Here is a tiny trained network, its code and every weight. The questions are about switching its units off for an input and a class, where a switched-off unit gives its printed mean instead of its output.

import numpy as np


def w(rows, s, z=0):
    codes = np.array(rows[::2]) - 128.0
    scale = np.full(codes.shape[1], s)
    scale[-1] = z or s
    return codes * scale


def norm(h):
    return h / np.sqrt((h * h).mean(-1, keepdims=True) + 1e-5)


def f(y):
    return y / 2 * (1 + np.tanh(0.7978845608 * (y + 0.044715 * y**3)))


def log_softmax(a):
    a = a - a.max(-1, keepdims=True)
    return a - np.log(np.exp(a).sum(-1, keepdims=True))


def net(x, mask):
    res = np.array(x, float).reshape(1, 8) / 4 @ E
    u = 0
    for l in range(3):
        y = f(norm(res) @ A[l][:, :-1].T + A[l][:, -1])
        res = res + np.where(mask[u : u + 6], y, B[l][:, -1]) @ B[l][:, :-1]
        u += 6
    return log_softmax(norm(res)[-1] @ U[:, :-1].T + U[:, -1])


A, B = {}, {}
E = w([
[75,90,175,106,38,118,128,215],'x0',
[172,110,52,104,87,2,166,117],'x1',
[178,175,24,158,77,177,29,196],'x2',
[126,133,126,127,126,131,133,128],'x3',
[128,128,131,131,127,126,124,128],'x4',
[136,119,139,134,129,122,110,125],'x5',
[127,134,123,124,125,133,140,129],'x6',
[103,100,112,51,51,164,85,39],'x7',
],0.0094)
A[0] = w([
[123,162,195,101,205,224,93,134,2],'0.n1',
[230,205,103,156,246,169,121,1,7],'0.n2',
[107,117,133,102,64,154,97,13,118],'0.n3',
[116,186,137,80,147,174,48,159,113],'0.n4',
[60,127,216,154,182,54,172,87,80],'0.n5',
[165,136,142,222,199,115,173,206,11],'0.n6',
],0.0071,0.0056)
B[0] = w([
[62,133,150,209,106,127,142,76,180],'0.n1',
[67,89,15,178,203,87,111,96,254],'0.n2',
[146,179,132,5,178,164,121,162,229],'0.n3',
[157,163,123,136,95,129,149,108,188],'0.n4',
[148,91,157,80,162,165,168,113,224],'0.n5',
[153,210,180,58,160,96,55,137,185],'0.n6',
],0.011,0.0045)
A[1] = w([
[46,139,164,182,168,254,120,116,91],'1.n1',
[166,192,76,185,97,157,55,143,2],'1.n2',
[113,95,195,90,38,119,140,236,57],'1.n3',
[67,86,192,135,63,138,130,201,82],'1.n4',
[168,109,100,64,83,46,148,139,143],'1.n5',
[193,96,72,103,140,31,189,107,67],'1.n6',
],0.0099,0.0057)
B[1] = w([
[121,152,162,169,46,83,105,128,255],'1.n1',
[172,23,92,130,111,148,195,168,191],'1.n2',
[109,123,8,152,236,78,102,84,215],'1.n3',
[84,137,68,172,189,112,115,89,195],'1.n4',
[150,183,171,174,106,186,111,96,223],'1.n5',
[56,134,163,190,83,111,99,138,224],'1.n6',
],0.013,0.0058)
A[2] = w([
[170,183,181,184,226,86,180,238,168],'2.n1',
[165,182,170,149,172,20,118,218,89],'2.n2',
[149,177,86,196,64,120,62,145,194],'2.n3',
[221,38,65,131,126,153,129,238,70],'2.n4',
[106,85,254,107,217,72,234,102,49],'2.n5',
[182,168,141,203,35,23,141,94,4],'2.n6',
],0.0089,0.0032)
B[2] = w([
[126,189,93,11,87,209,69,41,222],'2.n1',
[136,163,140,75,131,154,1,132,184],'2.n2',
[128,98,206,139,143,102,199,140,254],'2.n3',
[115,58,211,66,110,89,246,182,193],'2.n4',
[202,63,81,155,49,127,186,249,240],'2.n5',
[71,152,221,161,124,178,121,111,177],'2.n6',
],0.0096,0.0068)
U = w([
[180,39,118,120,114,121,222,197,132],'0',
[107,119,44,173,215,85,111,107,248],'1',
[97,172,203,199,73,129,117,120,2],'2',
[167,180,128,1,140,156,71,135,127],'3',
],0.019,0.0017)

Each question gives the input, the list of numbers given to net, and the class t.
The units are the neurons (one row each of A and B). Each row of codes is followed by its name. A weight is (code - 128) times the scale printed after its matrix; where a second scale follows, it is the last column's (A, B and U).
mask holds one flag per neuron, layer by layer. A switched-off neuron (its flag False) gives its mean, the last column of its row in B, instead of its output. The means were averaged over made-up inputs and are rounded, as every weight is.
A unit's drop is (log p(t) with every unit on - log p(t) with that unit switched off) / (log p(t) with every unit on - log p(t) with every unit switched off).
The circuit of an input: a set's keep is (log p(t) with only the set's units on - log p(t) with every unit switched off) / (log p(t) with every unit on - log p(t) with every unit switched off). Starting from the 12 units with the biggest drops (on a tie, the unit counted first), units are removed one at a time, each time the one whose removal leaves the highest keep (on an exact tie, the one counted first), for as long as the keep stays at least 0.8.
circuit, biggest first: the units of the circuit, biggest drop first
k most important neurons: the k neurons with the biggest drops, biggest first
k most important neurons of layer l: the k neurons of layer l with the biggest drops, biggest first
input [5,2,7,-7,5,2,-7,-8], class 3: 4 most important neurons => (2.n1 0.n6 2.n2 2.n5)
input [7,-5,-6,-4,-4,-1,-5,5], class 1: circuit, biggest first => (1.n3 1.n4)
input [2,3,8,-3,-6,6,-6,7], class 0: circuit, biggest first => (1.n2)
input [-4,5,5,-4,6,-5,-7,4], class 0: 2 most important neurons => (1.n2 1.n1)
input [6,-3,4,-3,0,3,-1,6], class 1: circuit, biggest first => (1.n3 1.n4)
input [-2,-3,-4,0,6,4,-4,-2], class 0: 2 most important neurons => (0.n5 2.n5)
input [7,8,-2,0,2,8,-2,-5], class 2: 3 most important neurons => (1.n5 1.n6 2.n6)
input [-4,-2,-5,0,4,8,-7,6], class 3: 3 most important neurons => (0.n3 1.n2 2.n3)
input [0,8,8,4,5,6,-4,0], class 0: 2 most important neurons => (1.n2 2.n4)
input [4,4,3,-6,-7,-8,-2,4], class 1: circuit, biggest first => (1.n3 0.n2)
input [0,8,-7,8,0,4,2,8], class 2: 3 most important neurons of layer 1 => (1.n5 1.n6 1.n2)
input [1,3,0,-2,4,-1,5,4], class 3: 2 most important neurons => (0.n3 1.n1)
input [5,1,2,-7,0,7,8,-6], class 3: 2 most important neurons of layer 2 => (2.n1 2.n2)
input [4,0,-4,1,7,3,3,-5], class 3: circuit, biggest first => (2.n1)
input [0,-5,6,-3,-6,-5,-5,-7], class 3: 3 most important neurons of layer 2 => (2.n1 2.n2 2.n5)
input [4,3,0,-5,2,-6,-7,-3], class 1: 2 most important neurons => (1.n3 0.n2)
input [-6,1,2,-4,6,-7,6,-7], class 3: 2 most important neurons => (0.n6 2.n1)
input [-6,-8,5,-6,-4,0,-8,-5], class 2: 3 most important neurons of layer 1 => (1.n1 1.n3 1.n4)
input [3,-6,6,-6,-5,3,5,6], class 0: 2 most important neurons => (1.n2 1.n5)
input [-4,1,-3,6,7,-1,-4,-5], class 3: most important neuron of layer 1 => (1.n3)
